[[20.9, -30.4, 23.1, -1.0, 0.1, -23.3, 10.8, -22.1, -8.9, -20.0, 20.8, -39.3, 35.4, 24.4, -32.4],
[-41.2, -1.8, -37.3, -22.0, -3.8, -12.1, -1.2, 22.2, 4.2, -1.6, -45.9, -34.5, -65.4, -43.6, -8.4],
[-30.6, 10.6, -26.0, -2.8, 2.1, -3.1, -7.1, 25.5, 7.6, 5.2, -29.0, -21.6, -34.1, -17.8, 5.2],
[-2.9, -25.0, -3.2, -21.3, -6.2, -25.9, 7.5, -6.6, -8.1, -20.0, -5.7, -40.6, -18.4, -20.7, -28.1],
[-16.2, -8.1, -5.9, -0.1, 3.1, -12.2, -17.8, 5.6, 3.2, -2.6, -22.3, -43.3, -19.0, -7.4, -14.7],
[-2.6, -21.5, 3.2, -4.3, -0.4, -21.5, -1.8, -5.5, -3.7, -14.7, -4.3, -42.0, 0.1, 2.8, -25.8]]
|
[[20.9, -30.4, 23.1, -1.0, 0.1, -23.3, 10.8, -22.1, -8.9, -20.0, 20.8, -39.3, 35.4, 24.4, -32.4],
[-2.6, -21.5, 3.2, -4.3, -0.4, -21.5, -1.8, -5.5, -3.7, -14.7, -4.3, -42.0, 0.1, 2.8, -25.8],
[-2.9, -25.0, -3.2, -21.3, -6.2, -25.9, 7.5, -6.6, -8.1, -20.0, -5.7, -40.6, -18.4, -20.7, -28.1],
[-16.2, -8.1, -5.9, -0.1, 3.1, -12.2, -17.8, 5.6, 3.2, -2.6, -22.3, -43.3, -19.0, -7.4, -14.7],
[-30.6, 10.6, -26.0, -2.8, 2.1, -3.1, -7.1, 25.5, 7.6, 5.2, -29.0, -21.6, -34.1, -17.8, 5.2],
[-41.2, -1.8, -37.3, -22.0, -3.8, -12.1, -1.2, 22.2, 4.2, -1.6, -45.9, -34.5, -65.4, -43.6, -8.4]]

[[-4.9, -32.6, 5.3, 18.4],
[53.3, -1.8, 37.9, -31.6],
[-31.9, 20.1, -39.3, 32.4],
[-34.0, -24.3, 30.5, -17.3],
[22.3, 49.5, -20.2, -12.0],
[16.5, 31.7, -26.6, -11.7],
[-3.1, 38.3, 17.0, -18.9],
[32.1, 24.1, 23.0, -35.4],
[-13.2, 9.4, 27.9, -27.5],
[33.8, 29.0, 16.8, -38.1],
[-18.8, 10.4, 30.6, -9.0]]
|
[[53.3, -1.8, 37.9, -31.6],
[-18.8, 10.4, 30.6, -9.0],
[-34.0, -24.3, 30.5, -17.3],
[-13.2, 9.4, 27.9, -27.5],
[32.1, 24.1, 23.0, -35.4],
[-3.1, 38.3, 17.0, -18.9],
[33.8, 29.0, 16.8, -38.1],
[-4.9, -32.6, 5.3, 18.4],
[22.3, 49.5, -20.2, -12.0],
[16.5, 31.7, -26.6, -11.7],
[-31.9, 20.1, -39.3, 32.4]]

[[-39.8, -15.3, 15.0, -1.7, -21.7, -0.9, -20.0, 0.3, -13.8, -1.9, 4.5, -1.1],
[-15.7, 13.7, 17.6, 3.9, -17.5, 7.4, 7.4, 3.8, -22.8, 5.0, 2.8, 5.0],
[-31.3, -15.5, -18.0, 1.9, 7.0, 2.2, -3.3, -0.1, -3.5, 1.5, 1.6, 0.2],
[-12.3, -9.4, -1.9, -4.9, 0.4, -14.2, 4.1, 0.2, -6.2, -6.2, -5.2, 3.3],
[-49.5, -19.1, -8.5, 6.0, -12.5, 1.8, 4.7, 6.9, 11.1, 7.8, 7.0, 8.7],
[-2.9, 9.6, 10.9, 4.9, -6.1, 19.2, 12.8, 1.0, -18.4, 9.4, 5.2, 9.0]]
|
[[-15.7, 13.7, 17.6, 3.9, -17.5, 7.4, 7.4, 3.8, -22.8, 5.0, 2.8, 5.0],
[-39.8, -15.3, 15.0, -1.7, -21.7, -0.9, -20.0, 0.3, -13.8, -1.9, 4.5, -1.1],
[-2.9, 9.6, 10.9, 4.9, -6.1, 19.2, 12.8, 1.0, -18.4, 9.4, 5.2, 9.0],
[-12.3, -9.4, -1.9, -4.9, 0.4, -14.2, 4.1, 0.2, -6.2, -6.2, -5.2, 3.3],
[-49.5, -19.1, -8.5, 6.0, -12.5, 1.8, 4.7, 6.9, 11.1, 7.8, 7.0, 8.7],
[-31.3, -15.5, -18.0, 1.9, 7.0, 2.2, -3.3, -0.1, -3.5, 1.5, 1.6, 0.2]]

[[-15.4, 3.4, 2.0],
[38.9, -4.9, -33.9],
[-22.2, 21.2, 61.9],
[-23.4, 31.4, 34.0],
[20.9, -0.8, 1.2],
[3.7, 22.9, 14.0],
[13.7, 16.0, -3.9]]
|
[[-22.2, 21.2, 61.9],
[-23.4, 31.4, 34.0],
[3.7, 22.9, 14.0],
[-15.4, 3.4, 2.0],
[20.9, -0.8, 1.2],
[13.7, 16.0, -3.9],
[38.9, -4.9, -33.9]]

[[17.5, 25.4, -13.4, -16.3],
[-4.0, 33.7, -37.6, 22.8],
[-4.3, -4.1, 15.3, -7.1],
[-52.0, 13.5, -16.3, -35.7],
[-9.7, -29.6, 44.1, 16.6],
[-7.1, -35.4, -19.2, -61.2]]
|
[[-9.7, -29.6, 44.1, 16.6],
[-4.3, -4.1, 15.3, -7.1],
[17.5, 25.4, -13.4, -16.3],
[-52.0, 13.5, -16.3, -35.7],
[-7.1, -35.4, -19.2, -61.2],
[-4.0, 33.7, -37.6, 22.8]]

[[-10.1, 67.8, -43.6, -41.4, 32.9, -18.0, 40.3],
[-36.1, 0.6, -6.7, -33.3, -17.9, 0.3, -10.7]]
|
[[-36.1, 0.6, -6.7, -33.3, -17.9, 0.3, -10.7],
[-10.1, 67.8, -43.6, -41.4, 32.9, -18.0, 40.3]]

[[-7.0, 5.4, -14.3, -10.9, 10.5, 17.8, -18.8, 2.1, -54.8],
[-7.6, 21.3, 1.7, -14.5, 11.0, 22.1, -18.8, -4.7, -27.1],
[-7.0, -3.7, 8.4, 5.1, 52.5, -10.8, 15.2, 21.2, -60.2],
[-14.4, 8.0, 4.4, 3.8, 11.0, 6.8, -18.8, -12.4, -62.4]]
|
[[-7.0, -3.7, 8.4, 5.1, 52.5, -10.8, 15.2, 21.2, -60.2],
[-14.4, 8.0, 4.4, 3.8, 11.0, 6.8, -18.8, -12.4, -62.4],
[-7.6, 21.3, 1.7, -14.5, 11.0, 22.1, -18.8, -4.7, -27.1],
[-7.0, 5.4, -14.3, -10.9, 10.5, 17.8, -18.8, 2.1, -54.8]]

[[33.3, -3.0, 2.6, -12.4, 1.2, 30.0, -28.8],
[29.5, 3.2, 12.0, -6.2, -5.6, 20.0, -28.3],
[-56.3, -33.4, -67.8, -10.0, 41.7, -7.8, 67.2]]
|
[[29.5, 3.2, 12.0, -6.2, -5.6, 20.0, -28.3],
[33.3, -3.0, 2.6, -12.4, 1.2, 30.0, -28.8],
[-56.3, -33.4, -67.8, -10.0, 41.7, -7.8, 67.2]]
